Below is a small trained network, with its code and all its weights. Each question gives an input and a class and asks what happens when units are switched off, that is, made to give their printed mean instead of their output.

import numpy as np


def w(rows, s, z=0):
    codes = np.array(rows[::2]) - 128.0
    scale = np.full(codes.shape[1], s)
    scale[-1] = z or s
    return codes * scale


def f(y):
    return y / 2 * (1 + np.tanh(0.7978845608 * (y + 0.044715 * y**3)))


def log_softmax(a):
    a = a - a.max(-1, keepdims=True)
    return a - np.log(np.exp(a).sum(-1, keepdims=True))


def net(x, mask):
    res = np.array(x, float).reshape(1, 8) / 4 @ E
    y = f(res @ A[0][:, :-1].T + A[0][:, -1])
    res = res + np.where(mask, y, B[0][:, -1]) @ B[0][:, :-1]
    return log_softmax(res[-1] @ U[:, :-1].T + U[:, -1])


A, B = {}, {}
E = w([
[150,98,48,162,122,173],'x0',
[140,100,254,155,129,119],'x1',
[96,112,159,57,146,193],'x2',
[226,128,134,96,165,159],'x3',
[65,147,171,72,186,31],'x4',
[110,57,134,138,201,38],'x5',
[141,202,79,150,154,69],'x6',
[121,108,134,130,93,138],'x7',
],0.0095)
A[0] = w([
[160,181,129,112,187,39,180],'N0',
[102,152,192,121,163,209,253],'N1',
[127,61,34,71,174,145,241],'N2',
[91,227,98,153,36,93,204],'N3',
[161,65,169,126,47,116,156],'N4',
[237,228,142,79,125,167,222],'N5',
[112,122,191,44,233,84,244],'N6',
[122,178,104,65,90,156,84],'N7',
[91,89,97,147,31,152,169],'N8',
[111,70,149,135,96,129,128],'N9',
[116,128,95,170,174,72,121],'N10',
[33,149,182,69,113,102,236],'N11',
[116,107,136,153,67,207,192],'N12',
[127,40,109,28,158,95,186],'N13',
[189,233,254,192,139,75,111],'N14',
[196,124,169,91,225,201,240],'N15',
[122,137,102,168,221,54,125],'N16',
[128,7,66,54,79,176,234],'N17',
[162,102,239,111,155,132,99],'N18',
[135,35,162,203,152,136,247],'N19',
],0.0098,0.0051)
B[0] = w([
[200,119,97,93,78,26,213],'N0',
[212,132,182,95,50,93,203],'N1',
[145,217,155,171,73,117,211],'N2',
[202,147,70,51,72,254,204],'N3',
[77,107,204,170,54,53,171],'N4',
[205,152,116,21,37,92,234],'N5',
[197,124,156,135,32,44,253],'N6',
[156,167,94,113,200,202,165],'N7',
[112,188,184,202,120,216,191],'N8',
[81,114,221,177,152,106,152],'N9',
[24,213,87,100,59,83,172],'N10',
[138,165,149,77,12,153,219],'N11',
[179,210,210,96,176,149,207],'N12',
[91,125,201,178,49,71,198],'N13',
[194,57,63,82,17,128,205],'N14',
[183,55,189,103,94,58,220],'N15',
[70,182,119,98,65,64,199],'N16',
[157,205,210,161,33,198,227],'N17',
[181,35,104,145,43,141,181],'N18',
[99,141,211,161,39,25,202],'N19',
],0.0066,0.012)
U = w([
[107,140,66,141,90,43,119],'0',
[39,70,87,139,241,168,1],'1',
[84,152,115,131,179,143,6],'2',
[117,177,163,81,89,66,250],'3',
[62,28,95,141,196,146,1],'4',
[173,53,110,104,90,130,43],'5',
[104,61,203,196,85,148,125],'6',
[133,189,74,110,103,254,164],'7',
],0.0099,0.0051)

Each question gives the input, the list of numbers given to net, and the class t.
The units are the neurons (one row each of A and B). Each row of codes is followed by its name. A weight is (code - 128) times the scale printed after its matrix; where a second scale follows, it is the last column's (A, B and U).
mask holds one flag per neuron, in row order. A switched-off neuron (its flag False) gives its mean, the last column of its row in B, instead of its output. The means were averaged over made-up inputs and are rounded, as every weight is.
A unit's drop is (log p(t) with every unit on - log p(t) with that unit switched off) / (log p(t) with every unit on - log p(t) with every unit switched off).
The circuit of an input: a set's keep is (log p(t) with only the set's units on - log p(t) with every unit switched off) / (log p(t) with every unit on - log p(t) with every unit switched off). Starting from the 12 units with the biggest drops (on a tie, the unit counted first), units are removed one at a time, each time the one whose removal leaves the highest keep (on an exact tie, the one counted first), for as long as the keep stays at least 0.8.
units of the circuit, in order: the units of the circuit, biggest drop first
unit that matters most: the unit with the biggest drop
top k neurons: the k neurons with the biggest drops, biggest first
drop of u: that unit's drop, to one decimal
input [-6,-1,3,8,-7,-3,-3,-5], class 5: units of the circuit, in order => N15, N18
input [-3,1,6,-8,-6,3,1,-8], class 6: units of the circuit, in order => N5, N0
input [3,-4,3,-1,-3,5,8,1], class 0: unit that matters most => N12
input [-5,1,2,8,-4,1,-2,4], class 6: units of the circuit, in order => N0, N18
input [-4,-1,-5,-8,-6,8,0,7], class 6: units of the circuit, in order => N5, N8
input [-5,8,3,8,8,1,-1,-6], class 5: top 2 neurons => N18, N14
input [-8,4,1,8,-3,-7,-7,-7], class 5: units of the circuit, in order => N18, N14
input [1,-2,-2,0,2,4,-4,4], class 6: units of the circuit, in order => N5, N0, N12
input [5,1,0,-7,0,1,1,5], class 6: top 4 neurons => N5, N7, N19, N9
input [-6,3,2,8,-2,-8,2,8], class 5: top 2 neurons => N14, N18
input [6,-7,-6,3,8,-3,8,4], class 0: top 3 neurons => N0, N17, N12
input [8,1,-7,1,-3,0,0,8], class 6: top 2 neurons => N19, N4
input [-3,8,2,-7,-8,-3,5,-1], class 6: top 2 neurons => N4, N5
input [4,6,5,-2,-7,-6,3,-5], class 7: units of the circuit, in order => N6
input [8,2,-6,-3,7,-6,5,-4], class 0: drop of N0 => 0.4
input [-2,0,1,-6,3,8,6,0], class 0: drop of N8 => 0.1
input [6,0,-6,-8,7,-3,-4,3], class 7: drop of N3 => 0.2
input [-2,3,1,-1,2,-1,-1,-3], class 5: drop of N14 => 0.1
